What can hang from each mark:
velim: dudi pega todefif
dudi: pase todefif
kirema: pumeb ranim todefif
pumeb: belef safa
pase: kirema pega ranim
belef: safa vunefa
fafin: geli vanev vunefa
vanev: diga geli safa
pega: dudi fafin kirema mivu velim
todefif: dudi ranim velim
diga: pumeb ranim
vunefa: kirema
ranim: pase
geli: pega pumeb safa
mivu: belef fafin vunefa

Each row was made from one small tree. The marks that hang from a mark follow it in brackets, in alphabetical order. Every link used is in the known rows. Write each row's tree.
Each row is shifted at random along 7 fixed directions that mean nothing.
Known rows:
pase[pega[mivu[belef fafin]]]: [ -91 -224  -48  258  -79 -187  -67   33 -104 -159  319  -73   50  217
  -19  -10   -9 -234 -158  -54  -28  195 -145 -209  149 -102   -8   98
  114   77    9  -38  107  254   -1 -126  177 -257    9 -103  304   53
   -4    7   17 -151  224  219 -135  -85  173  169 -328  121   21 -163
 -105]
ranim[pase[pega[dudi fafin[vunefa]]]]: [ -20  125  -77   24   12  137  -83    2  120  -23   53   -6   75   17
  -95  189 -139 -104  -30   85   42   87   -6   48   70   -4  -46   18
   92  -87  204  -62   48  -85  -40 -128  -32   18  -34   86  164   16
   62  -57   42   28   48  -16  -43  161  -33  -95   97   11  126   36
   11]
pumeb[belef[vunefa[kirema[todefif]]] safa]: [ -60  -72  -51   20   36 -246  -16  159 -147   63   19  103 -252  112
   97 -306   67  -43 -113 -167  -67   18 -207  -46  -27  -54   57 -218
 -133  184 -111   73 -105   89  -32  -38  167  -50  168 -297  194  117
   86  -47   -4  -63   86  163  -24 -173  199  204 -390  178    2 -143
   13]
vanev[diga[pumeb ranim[pase[kirema]]] geli[pega] safa]: [ -20  -87  -57 -232  300   64 -129  113   35   93  142  192 -229  118
 -137  -78 -267  -48  -38   79  -58  100 -152   33 -256   26  122   26
  -35  -21   74  293   11  -89  111  -90  -59  191  249  134    3   -1
  181 -232 -117 -145  185  -14 -147  -15 -135 -161    1  233  263  109
  104]
pase[kirema[pumeb todefif] pega[mivu] ranim]: [  26   66  -72 -175  -13  189  256  140   21  -85   29  115  -55  -23
  -15 -217 -312  -42   91   72  164 -211   51    2   46 -240   96  139
  109 -186  -14 -117 -298 -240  -67 -113  225   17  127  331  162  -22
  -31   30  -14  -86  -65 -197  -60  -87 -164  -31  293 -146  287   36
  188]
pase[kirema[pumeb] pega ranim]: [-235  -34 -207  109   63  -51  -21   25  -69   95  -78  -76   20   40
   69  166  -89 -144 -184   64    0  172 -142    6  228  -70  -91 -182
   18  -38  -71 -127   26  -30  111   53   78 -150   65  -71  141  -54
  -56   -9 -107 -153  -73  252  -22 -147  185  267 -147  204 -222 -136
    4]
pase[kirema pega[dudi mivu[fafin] velim]]: [ 201  109 -295 -199  200  330   23  -45   88    1 -200    9  200   47
  -46   81 -161   14   67  165  196 -200   77  325   57  -32  -12  -48
   94 -172   -3 -366 -113 -295  -99   97   44   47  -69  147  173   27
   46   39  282  189 -410 -484  -31  255  120 -257  717  -93  292   64
   20]
fafin[vunefa[kirema[pumeb]]]: [-135 -212   60   93  -92 -113   45   -5  -89  -56   82    2    0   38
   91 -146  106   15   72   28   56  -89  -17 -311  -66 -100 -164    7
  -34   25 -117  151   58  126  106  -22  -36  -52  -31  -10 -102 -166
   22  135  -17  -35  290   87  -14 -162   15  300 -152   58 -263   47
  -86]
velim[dudi[todefif[ranim[pase]]] pega[kirema]]: [ -74   75  -74  -97   39   89   56   23  -12   64  165  150   47   36
  -29   27  -91   18   -9   80  -57  103  157   -2  -59  -15   78   78
  161 -154  137  133    5   -6  -66 -118  -54  218  113  205   90   31
  -30 -172  -31  -95  269  142  -91   92 -232 -182 -101  270   81   52
  -18]
geli[pega[mivu] pumeb]: [  11  187  -71 -121  156  264 -241   33  188  161 -132  -17  -73   42
 -131  242  -70  -79  -45   71    4  293  111  341   29  205   35  -33
   88 -143  227   44 -112  -29  -92  -73 -175  177   47  -21   57   74
   50 -137 -207  -73 -264  -12   31  261  -62 -320   82  128  261  -22
   34]
kirema[ranim[pase[pega[mivu]]]]: [ -83  218   32  108  124   23 -216 -310  142 -135   65  -97  385 -180
  -49  176  242  -46 -130  237  -76    0   29   79  122   89  -99  -61
  182   54   44  -90  148  100 -199   12 -102   57 -226  117   18   37
  -70 -103   44   53   99  248   40  471   59 -180  -70  214  -82   -3
 -175]
dudi[pase[pega] todefif[ranim]]: [ 176 -226 -210  -15  140 -191  -13    9  -31   17 -315   33  -83  142
  105   26  -78  -93  -45  -31   91 -164 -207  124   57  -56  132 -101
  -86  194 -217 -126  115  -21  -35  152  268 -267 -191 -271  107   43
  154  214  373   70 -440 -288   72  -61  478   10  266   75   31  -37
   73]
ranim[pase[kirema pega]]: [   1  128 -188 -209   54    4  131  -54   41  108 -426  -24  -19  -99
   -2  270 -257  115  -26   94  -88 -104   72  221  161   -5  101 -159
  -10  -96   67 -151   33 -169  -29  212   57   84   -5   25 -104   37
 -199  -98    6    0 -420   27  137  -28  -20 -195  197   81   41  108
    4]
vunefa[kirema[pumeb[belef safa] ranim todefif[dudi[pase]]]]: [ -24   61   92  246 -122  148  -94  278  122  193  266  -48 -196   61
  -71  127  -14 -164   25 -364   61  625   -9  -32  124   47  -55  -34
  -30  -67  176   50 -130 -125  200 -243  -96 -239  275  -30   73  -97
   73   54 -297  -78  -13  288   -6 -181  101  292 -375  -96  -73  -25
  186]
mivu[fafin[vanev[safa] vunefa]]: [ -57   33 -102 -204  216   74 -132  -64  -41  138 -249   95  -29  111
  -37   18   33  168   50  215  -64 -208    3   19 -113    8 -220 -221
  -47   72  -83  245  -28    3   10  128 -209  258  -48  -78 -163  -40
   37 -175  -23   58   61   78  -84   54 -118   10  192  191  -99  -38
 -150]
belef[safa vunefa[kirema[todefif[dudi ranim velim[pega]]]]]: [ -42   63   26   57  272  -45 -379    7 -162   22  173   95  110   24
  183 -390  285   49 -248  134   28   50 -190   73 -125  136  -52 -266
  -53  188 -242  128  -77   80 -115   39   -2   62  -83 -164  212  182
  298  -88  214   82  205  -36 -122  244  228  195 -164  200   22 -228
 -120]
vunefa[kirema[todefif[ranim velim]]]: [  11    8  257    4 -220  -73   79  -97  -43 -210   56  -39  237 -230
  138 -278  110  162   51  120   12 -224  131 -187  -99    6  -31  137
  -21    4  -98    1   19   44 -107   93   34   45 -114  173 -246   72
 -120   40   31   77  143  -27   62   71 -105   31   72 -179    8  109
 -132]
vanev[diga[pumeb] geli safa]: [  76  141  272  182   36 -493 -396  -30  -21 -239    1 -160 -129 -166
   63  -68    1 -257 -620   -5 -321  318 -413  157    1  275  264  -67
 -130  439   28   25  301   84 -132  109  261 -160   74 -249  113  567
   70 -345  -56  -92  -40  382   35  115   85 -326 -348  118  251 -125
 -157]
pumeb[belef[vunefa[kirema[ranim[pase[pega[mivu]]]]]] safa]: [  95   14 -106 -177  -33 -113  338   12  -79   38 -246   70 -142  -62
   55  -52  -64  175  152 -131  -55 -345   41   38  -24 -120  146  -84
  -95   25 -116 -201  -65 -118  -35  180  167   50   51  -53 -106   -4
 -113   85  159  146 -267 -163  103 -181   51  -73  179  -76    7   95
  133]
pase[kirema[pumeb todefif[velim[pega]]] ranim]: [-257 -274 -198   29  100 -129   84   13 -303  -20  260  123  149  125
  237 -352  147    6  -16  160  112 -203 -119 -329  -61 -260 -150  -84
   14   26 -402   49  -32   63   16   69  128  -46   -4   23  123 -133
   73  155  138  -93  355   12 -200 -130  175  489 -245  249 -350 -149
   13]
fafin[geli[pega safa] vanev[diga[pumeb[belef] ranim]]]: [ 100 -151  -37 -204  184  -93  -96  382 -106  155  -29  199 -648  320
  -15 -177 -337 -169  -68 -170  -80  163 -232   83 -269    8  289   28
 -169  138   78  358 -148  -29  129 -139  117   50  381 -282  251  243
  236 -257 -150 -229   -6  -83 -201 -406  -54  -37 -137  113  398  -87
  267]
ranim[pase[kirema[pumeb] pega]]: [-130   67 -152   19  154  110 -167   62   83   95   99   42   -7   83
  -66  119 -141 -157 -122   67   24  284  -63   43  136   -3  -37 -140
  118 -110  154   83  -56  -47   29 -162  -34  -29  115   87  259  -77
   62 -103  -83 -168   90  226  -67   81   65   91 -255  290   58  -22
   26]
mivu[belef[safa] fafin]: [ 177 -108  121  280 -147  -30  -98  -73  164  -45  -37 -277   48    9
 -228  357   36 -148  -34 -218   15  276  -67   76  226  133   33  144
   23   55  178  -91  167  188  125  -12  -53 -345 -167 -159   -7  -56
  -16  158 -110   -1 -306  -33  167   44  142  -83   23 -305   27  -52
  -72]
geli[pega[fafin[vunefa] kirema[todefif] mivu] safa]: [-192  -85   47  148 -177 -137  -47   77 -118 -146  219  -48  -81   36
  112  -25   24 -146 -164   27    6   88  -15 -152  -53  -12   14  140
    3   79  -49  -21   55  112  -49 -105   66  -10   24  -64   86  207
  -17  -17  -67 -115  168   60 -160  -54   -2   95 -237   21  -46 -159
   82]
ranim[pase[kirema pega[dudi fafin]]]: [-114  104   -9   49 -222  -31  161  -43   45 -153   51  -75  118 -128
  -10  208 -246  -57  -90   50  -61   41   83  -47  145  -37   44  163
   83 -168  209 -199  121  -62  -39  -57   68   -5   45  223   33   78
 -223 -109  -52  -48   62  132    4  -47 -173 -122   21  -69   65   76
  -17]
fafin[geli[pumeb] vanev]: [ 133  -18  163 -102 -217   -2  224 -134   80  -60 -410 -153  -16 -176
  -75  259  -73  189  186   30  -22 -260  194   -9   -4   48   12  197
  -81  -38   37   66  118   -7   40  211 -100   42 -199   37 -449  -73
 -181  114 -108   75 -296 -183  175 -124 -268 -189  353 -338 -101  134
    7]
mivu[belef[safa vunefa] fafin]: [  49 -148   32   50   -8   47   27 -116   45   17  -49  -64   32   69
 -162   96   96   83  143  -57   22 -118   23  -39   39   -4  -84   79
    5  -23   10   54   30  203   77   15 -138  -25 -168  -59 -115 -214
   -1  135  -11   37  -15 -148   64   17  -38   18  109 -174  -94  -68
 -109]
vunefa[kirema[pumeb[belef] ranim todefif]]: [-103  -62   93   34  -88  -30  135   -3  -51  -27  165   50   -1  -86
  137 -254  151   79  115  -56    0 -132   91 -246  -57 -153  -71    7
    8   -1 -144   77  -95   10    5   -7  -37   21  114  135 -134  -98
  -92   79 -116  -52  199  145   -4  -74  -86  188 -204   15 -210   53
  -24]
vunefa[kirema[pumeb ranim todefif[dudi[pase] velim[pega]]]]: [ -95   55  134  152 -116 -171  -77  126 -165    6  194  -30  -82  -85
  303 -107   36  -17 -199 -104 -113  276  -21  -99   49  -19   88  -74
  -63  116 -130  -13   50  -81   28   58  132 -109  149  -33  -12  206
  -60  -42    1  -60   50  265  -51 -167   23  192 -386   52 -165  -58
   36]
pega[fafin kirema[pumeb]]: [  40 -127   94  103 -173  105   55   30   84 -161  222  -29  104   -2
  -24 -157    0 -169  111  -21  241  -20   60 -197  -43  -73  -53  255
  104 -114   98   14  -16  -11  -10 -208  -10 -128  -40  194   99 -125
  100  223   50  -34  205 -297  -21   73  -41   45  101 -201  119   54
   52]
fafin[vunefa[kirema[pumeb[belef safa]]]]: [ 274  126  150  117  -66 -280  -73  -47   40 -149 -143 -127  -33 -131
   66  -91  137  -71 -142 -157  -72  -25 -177  142   28  163  130  -87
 -116  310  -30 -175   48   18  -82   98  171 -265  -59 -254   63  246
   18    5   92  150 -330   64  177    5  232 -140    5 -172  123   63
  -71]
todefif[ranim velim[dudi[pase] pega]]: [ 103 -191 -112   60    5 -164   13  116 -163   66   66    1   -7  149
  104 -111   -4 -127  -35  -90  106  130 -153  -47  -31  -20   91   34
  -62   66 -142  -23   93   46   20   65  213 -214  -63 -240  168   41
  228  204  263   44  -91 -208  -25 -112  288  117   15   16   19  -79
   88]
kirema[todefif[ranim velim]]: [  36   61  102  117  -62   43 -131 -181   47   11 -200 -220  339 -222
   24  170  276  109   -4  105   44   -5   70   72   88  150 -139  -89
  -47   65 -119 -144  158  -59  -40  283 -106  -84 -313  -83 -293    6
  -37  170   51  170 -281  -96  151  268  194   61  120 -198 -231  -17
  -66]
pumeb[belef[vunefa[kirema[ranim[pase] todefif]]] safa]: [  79  213  124 -148  -64   67  159   45  109   55   -2  109 -144 -157
  -66 -138  -42  145  159 -134  -88 -115  115   36  -53  -37  110  -14
  -16  -31  113   52 -197  -73  -69  -87  -20  169  156  126 -100   -6
  -96  -83 -133   24   -1   81   94   28 -227 -154  -67  -85  149  119
   67]
pumeb[belef[vunefa[kirema[ranim]]] safa]: [ 101   24  -95 -165  171 -107   89 -154  -55   69 -293   71   35  -70
  116 -231  254  210  124   10  -18 -437  -33  108 -111   -1  -47 -244
 -126  152 -265  -95  -72   27 -104  242  -12  101  -94 -188 -149  -33
    4   66  172  209 -209 -142  132   63  181  -39  242   51 -119   30
 -107]
todefif[dudi[pase[kirema pega[fafin[vunefa] mivu]]] ranim]: [-185 -120   93  383 -428 -482  191 -111 -269 -271  -96 -305  175 -168
  293  279   31  -18 -245    3 -138  -70  -73 -243  212    0  -58   72
 -135  212 -254 -445  432   11   72  301  271 -353 -236 -183 -222  225
 -285  120  222  125  -96  196   -2 -401  204  323  -52 -250 -494 -123
  -36]
velim[dudi pega todefif[ranim[pase[kirema[pumeb[safa]]]]]]: [ -46   94   -3   32 -186    3  248  181  -73  134  289    8  -56  -31
 -132  116 -142  -55    1 -184  -68  358   76  -51   70  -11  149  159
  100 -176  179   11  -41  -52  119 -100   58  -13  233  110   87   14
  -76  -51 -244 -132  142  225   -9 -195 -247  -26 -311  -52   16   31
  174]
belef[safa vunefa[kirema[pumeb]]]: [ 315  214  262  204  -58  129 -310  231  340   50  -74 -188 -344  -85
 -251  149 -217 -378 -220 -356   96  604 -215  382  211  251  273   28
  -18   43  415    5 -121  -72  114 -318   79 -332  102 -144  344  140
  277   47 -163  -90 -414 -139  216  121   82 -249  -17 -331  553  -46
  170]
diga[pumeb[belef[vunefa[kirema[ranim[pase[pega]]]]] safa]]: [ -13  118  -14 -125   26  125  118  160   77  176   32  126 -239   30
 -118   36 -170   31  137 -184  -68  126   38   57  -10  -36   91  -58
  -25 -142  230   52 -163 -126  136 -144  -59   96  297   72   46 -116
  -36 -114 -176  -57   68  112   46 -196 -143    5 -147    2  130  129
  158]
belef[safa vunefa[kirema]]: [ -72 -314   11   80  -95 -199  153  -80  -96    6 -230  -82  -57   -8
   26    1  132   94   81  -87   64 -217  -79 -159   -5  -52  -71  -17
 -159   44 -180   32  148  187  150  150  -15  -93 -182 -199 -225 -217
   20  289   72   60  -33 -197  151 -205  155  229   44 -102 -327  -35
  -34]
belef[safa vunefa[kirema[pumeb ranim]]]: [-120  163   25 -274  194  224   52 -220   26  162 -342   96   46 -185
   71  -46  225  386  208  192  -38 -423  252   99 -116    0 -190 -192
  -31 -125 -137  102 -151  -70   -3  203 -355  446  -59  175 -428 -212
 -129  -44  -51  120   20  -98  108  125 -287  -58  302   52 -286   58
 -125]
ranim[pase[kirema[todefif[velim]]]]: [ 240   -7 -133 -236  210  125  -37   23   61    1 -131  130   48   25
   -6 -226 -101   60  106  119  181 -276  -27  129  -87  -46   81  -91
   12   12  -83   12 -149 -169 -144   36  100   23 -111   74  121  -10
  179  106  288   87 -246 -425    2  239  171 -105  301   -3  303   97
   77]
mivu[belef fafin vunefa[kirema]]: [ -29 -367   13   72 -268 -501  304  -69 -353 -168  -52  -74  -45   76
  265 -112   10  191    6  -81 -244 -336    1 -342   24 -182   64   34
 -101  221 -289 -140  241  270   66  315  241 -126  -41 -211 -234   87
 -366   39  120  -30    9  164   11 -443   27  120 -120  -14 -284   33
 -277]
geli[pega[dudi[todefif] kirema mivu[vunefa]] pumeb]: [ 143  -86 -108 -244 -123  -76  308  104 -149  -69 -272   91 -261   61
  206   -7 -249  167   38  -17  -66 -294  198  134 -140  -52  303  171
  -67  -24 -110 -218    1 -149 -130  213  223  162   53    3 -130  232
 -199  -12  144   20 -387 -388  -24 -224 -160 -366  378 -109  179   73
  114]
todefif[dudi[pase[pega]] velim]: [  84  319  234  -82 -289   19  168 -179  120 -160 -273 -168  263 -346
   22  243 -140  242   24  120 -124  -73  267  142  113  140   65  198
  -41 -155  164 -225  118 -124 -148  210   22   82 -176  221 -421  126
 -351 -122  -51  184 -308   79  228   14 -297 -305  333 -371   63  201
 -111]
ranim[pase[pega[kirema[pumeb[belef[safa vunefa]]] mivu]]]: [ -82  -58 -156   12   12   14  178  -90  -74   93 -239  -58  -14  -34
   12  270  117  144   56  -65    4 -175   86   19   67  -34  -27 -131
  -51  -51 -104 -171   90 -138   81  216  -78   17  -94  -36 -146 -165
  -68  197  163  122 -183 -206   42  -69   90  119   23  -46 -353  -48
  151]
geli[pega[dudi[pase todefif] mivu[belef vunefa]] safa]: [ 130 -202   -4  125 -180 -145  133  -73   -9 -186   69  -97  -19  122
  -26  299  -53   -6   20 -130  -64   24   72    2   10   24  149  336
   -5   45  -30 -227  213  210  -14   33  112 -147 -162  -75 -110   64
 -166   86   78   45 -254  -47  -11 -115   82 -233  164 -153  -20   45
   -4]
fafin[geli vanev vunefa[kirema]]: [   6   40   15 -182  151  214 -121  119   73   69  -62  165 -188  152
  -95 -156 -178   12   97  135   86  -53    8  -53 -115  -68 -135  -84
   26  -47  117  426 -215    1   59 -235 -129  199  105   80  112  -63
  182 -165  -84  -74  279   46 -140  -12 -219   70  124  186  198   42
  -60]
mivu[fafin[vanev[safa]] vunefa[kirema[pumeb]]]: [  33 -205 -117 -200   98  380   50  228   22  247   82  175 -186  306
 -187  -64 -196  100  364  -53  184   23  112 -171 -145 -157 -211  -13
   27 -218   45  328 -240  -96  279 -146 -243  133  187  158  -83 -392
  137   76 -141  -48  161 -174 -136 -166 -187  183  261  -16   67  136
   48]
pega[fafin mivu[vunefa] velim[dudi todefif]]: [-196 -162 -112  245 -221 -309  131   18 -353  -42  101 -178   78   70
  146  191  153  -86 -207  -59 -157   77  -66 -135  150 -108   10  -19
   -6  142 -183 -332  293   67   55  193  221 -106  -47 -295   79  239
 -172   63  128  -16   98  114  -94 -169  127  129 -319   46 -380 -199
   -8]
mivu[belef fafin[vanev]]: [-101  -79  -58   93  -15  193 -127   80   66  188   57  -61  -60  216
 -191  296  -86  -81   56  -73  -18  348   67  -70  147  -13 -181  -39
   93 -118  217  210   -9   99  187 -144 -231  -19   95  -46   46 -162
  -26  -71 -262 -159  119  251  -92  -53  -92  146 -174   98  -62  -80
  -74]

Write each row's tree:
[-114 -227   31  -10  -58 -104   23   52 -133  -69   84   34 -138  130
   12  -29  -15  -62   58   52   13 -160  -65 -202 -240  -57  -52  186
  -69  100 -126  143   83  115   79  -49  -23   83  -23 -107  -81   51
   82   -2  -17  -18  229 -122 -185 -190  -81   92   71  -47  -72  -70
  118] -> geli[pega[fafin[vanev[diga[ranim]] vunefa] mivu] safa]
[  55  221   82   81   58   50 -181 -261  119 -373  249   19  450  -81
   21  -49   73  -80 -159  309  -24 -129   19   99   52   54  -28  135
  213   49    9 -229   43   83 -258 -179  116    6 -211  285  212  176
  -78 -197  277   88  230  146 -113  411    3 -235  184  117  204   33
 -221] -> dudi[pase[kirema pega[mivu[vunefa] velim]] todefif[ranim]]
[ 282  -75   43 -116  -11  -87  124   -6  -64  -25 -133   -7  -97  -21
   30 -103  -91  184  113  -99 -106 -305  -17  -50  -88  -59   52  -59
  -86  201 -216   -9   10 -109   60  230   84  -28   41   -9 -222   37
  -53   28  107  137 -266  -89   -9  -99  -97 -153  331 -182   41  156
 -118] -> mivu[fafin[vanev[diga geli]] vunefa[kirema[pumeb[belef]]]]
[  17  -59   34  -22 -173  -69  115  119 -197   45  -37   -9  -72  -54
  187    2  -37   77   42  -66  -11  -97   82 -163  -35 -105   87   -3
  -54   72 -128   -1   67 -226   46  186   91  -34    3  -14 -104  108
  -29  147  179   28  -67 -225  -76 -146  -39  137  -71 -172 -109  -26
  235] -> kirema[pumeb todefif[ranim[pase] velim[pega[fafin[vanev]]]]]
[-183   27   75   21 -322  129  196  -51   29 -117  136  -81  171 -136
   61   85  -68   43   36   89   43   98  282 -143  -51   -8  -39  317
   45 -325  179  -73   95   15  -46  -48  -96  165   47  284 -176  -31
 -208  -10 -183  -38  208  -28  -15   24 -322  -79   55  -96  -45   78
  -23] -> geli[pega[dudi kirema velim]]
[ -46   72  358  450 -258 -145 -163  -90  144 -136  263 -271  120 -230
  -74   95  279 -224 -149 -200  -27  400 -121 -115  158  160  -72   97
   -2  129  110  -38  160  215   98 -163  -51 -313  -74  -74  -24  -48
    0  122 -225  -31  166  329  162   71   86  140 -410 -196 -188  -54
  -61] -> belef[vunefa[kirema[pumeb[safa] ranim]]]
[-112 -127 -143  -21  228 -187  -85  -56 -183   48   42  156   12  169
  124 -366  369   51    5   50    3 -229 -160 -124 -155  -35 -164 -240
  -82  173 -265  131  -61  170 -124   62  -13   61  -51 -267  113  -87
  165   36  162   46  284   32  -85   10  253  285 -291  293 -239 -185
  -84] -> kirema[pumeb[belef[vunefa] safa]]
[-111   98  159   27  -84 -306   98 -394  -70 -156 -301 -121  221 -279
   93   30  372  274  -67  126 -242 -424   52   -1    7  109  -71  -48
 -109  152 -155  -87  204  240 -174  312  -85  155 -288 -123 -383   57
 -268  -69   26  161   16  178  191   77 -103 -103  -53  -48 -379  -70
 -273] -> pumeb[belef[safa vunefa]]
[-167   -3  -61  -27   -1  429  -26   60  112  128  323   69  240  112
 -197   30    0  -11  210  105  221  298  198 -120  -45  -40 -246  162
  150 -429  232  205 -101   12   45 -243 -273  176   53  274   37 -314
  135   42 -202  -36  415  -33  -94  173 -205  133   -5   49   12   45
    2] -> todefif[velim[pega[dudi]]]
[  68  188  146 -171 -128 -141  182   74  -31   21 -269   33 -245  -94
   -5  -69  -80  123   20 -133 -208  -96   52  145  -37   70  191   11
 -148   19  167  -41  -69  -80  -67   89   86  139  154 -120 -122  179
 -189 -206 -128    8  -96   56  146 -256 -243 -202  -80 -190  167   32
   53] -> diga[pumeb[belef[vunefa] safa]]
[ -18  168 -217 -177  130  467   89  155  121  260   56   93   17   42
 -149   69 -137  -30  164    7  206  171  111  191   70 -103  -52  -50
  112 -331  111  -63 -324 -290  100 -125  -87   98  207  231  145 -190
   70   43 -177  -48 -106 -162  -22   83  -96   47  179  -19  104   37
  234] -> pase[kirema[pumeb[safa] ranim] pega[velim[todefif]]]
[  -8 -121   85  -64  -20    1  171   69    0   74    3  112 -257   21
  -44  -85  -23   96  196 -179  -26 -133   33 -123 -126  -76   69   44
  -74  -60   72  159  -61   21  165  -86 -100   84  137   45  -95 -200
   11   66  -39  -35  192 -120   45 -227 -142   83 -103  -72  -42   86
  114] -> diga[pumeb[belef[safa vunefa[kirema[ranim[pase]]]]]]
[-278 -200  -55   53 -154  114  268 -116    7 -138  265   27  330    6
  -57  -94   -6   -3  192  200  196 -163  112 -387  -10 -221 -247  265
  144 -302   -2   63   16  175   34 -154  -72   32  -81  341  -66 -383
  -76  152 -128  -85  496   34  -53  -34 -148  267   73   41 -211   60
  -91] -> pase[pega[kirema] ranim]
[-118  162  141  -92   59    0   36    1    5   59  -46   89 -207  -93
  -69   58  -36  111  -17  -40 -240  -66   34   92  -18   24  123  -48
  -43    4  181   91  -32  -85   85  -64 -119  214  164   63  -70   57
 -170 -287 -153 -112  223  179    8 -151 -304  -54 -313   -6  -25   -1
   89] -> diga[pumeb[belef[safa vunefa]] ranim[pase[kirema[todefif]]]]
[-163    8   92   53 -256   82  181   43   68   81  -18  -29   -4  -72
 -119  343  -82   98  139  -82  -68  196  241 -137   80   27  -78  125
   24 -215  196   52   50  -72  157  -45 -169   42   93  201 -294 -187
 -257  -19 -282  -90  129  266   41 -227 -213  143 -223  -76 -242   80
  110] -> dudi[todefif[ranim[pase[kirema[pumeb[safa]]]]]]
[ 306  184   79  135   87 -318 -232   82   54   59 -246 -129 -319  -91
   44  106   25 -205 -309 -339 -215  255 -323  390  123  243  354 -294
 -164  415   98 -228  110  -85   17   93  216 -301   94 -473  249  378
   78  -89  125   43 -518   59  199  -11  387 -244 -223  -38  245  -29
   95] -> diga[pumeb[belef[vunefa[kirema[ranim[pase]]]] safa]]
[ -22   86  157  -29 -209   86  197  -10  105  -82   34   -3   62 -139
    4  -31 -171   68  136   39   36  -18  184  -99   16  -35  -30  238
   31 -197  114   20  -50  -21  -26 -100  -17   47   10  278 -203  -95
 -156  -27 -133  -21   87   70   49 -108 -289  -30  169 -179   41  110
  -34] -> todefif[dudi[pase[kirema[ranim]]]]
[-128 -144 -136 -118  228  120 -138  -26   31   44  262  211   62  250
  -84 -246  171   -4  145  166  110  -36   25 -107 -258   52 -191   59
   80 -140   11  330 -182  304 -109 -211 -258  216   28   16  108 -215
  185  -58 -142 -103  394   39 -140  155    7   73 -131  338   40  -41
 -109] -> geli[pumeb[belef] safa]
[-112 -117 -163  -76   67  306   50 -211   42  188  -39  -90  266   56
 -149  443  154  223  292  162   47  -36  284  -18  -49   54 -283  104
   46 -261  -41   31  112   83  141  169 -434  221 -163   97 -394 -353
 -103  136 -172   93  -71  -88   -5   96 -144  -10  252  -11 -428   71
  -89] -> mivu[fafin[geli[pega[velim[dudi]] pumeb]]]
[-139 -250   29   65 -329  127  397  -77   39  -95  133  -47  243   -3
 -149  293  -76   92  330  -17  144  -59  287 -301   73 -184 -144  394
   81 -338   36  -45  140   29  170  -95  -73  -46 -121  348 -324 -384
 -196  284  -32   38  207  -43   15 -220 -189  186  103 -220 -329  174
  102] -> dudi[pase[kirema] todefif[velim[pega[mivu]]]]
[   5  158 -166 -249  314  144 -159  228 -110  283  -85  231 -283  148
  197 -233  -61   22  -38   29   -4   65   -4  182  -88  -77   60 -279
  -34   19 -117  130 -285 -275  -81   24   41  212  237  -60  177  139
  157 -134   97  -67  -87  -58 -146    2    6   27  -61  272   98 -128
  148] -> kirema[pumeb ranim todefif[velim[dudi[pase]]]]
[ 239  171  285   79 -270   43  121  226  105   52 -106 -137 -266 -234
  -17  -20 -130    2   38 -343   43  212   21  126   84   63  208   75
 -141   31   81 -132 -124 -254   83   23  136 -199   99  -29 -143   87
  -14  147 -168   54 -439 -164  217 -183  -74  -56   80 -555  171   51
  239] -> belef[vunefa[kirema[pumeb[safa] ranim todefif[dudi]]]]
[ 116  147  -12 -121   10  174   -5  130  194   78 -100   27 -138  -50
 -155   81 -301  -70   16  -39   46  138   41  173  109   -3  148   -5
   70 -112  245   44 -137 -170  -32 -141   45   12   96  130  111   29
   10  -60 -107 -107 -223  -42   65  108  -96 -203   40  -37  342   88
  119] -> ranim[pase[kirema[todefif]]]
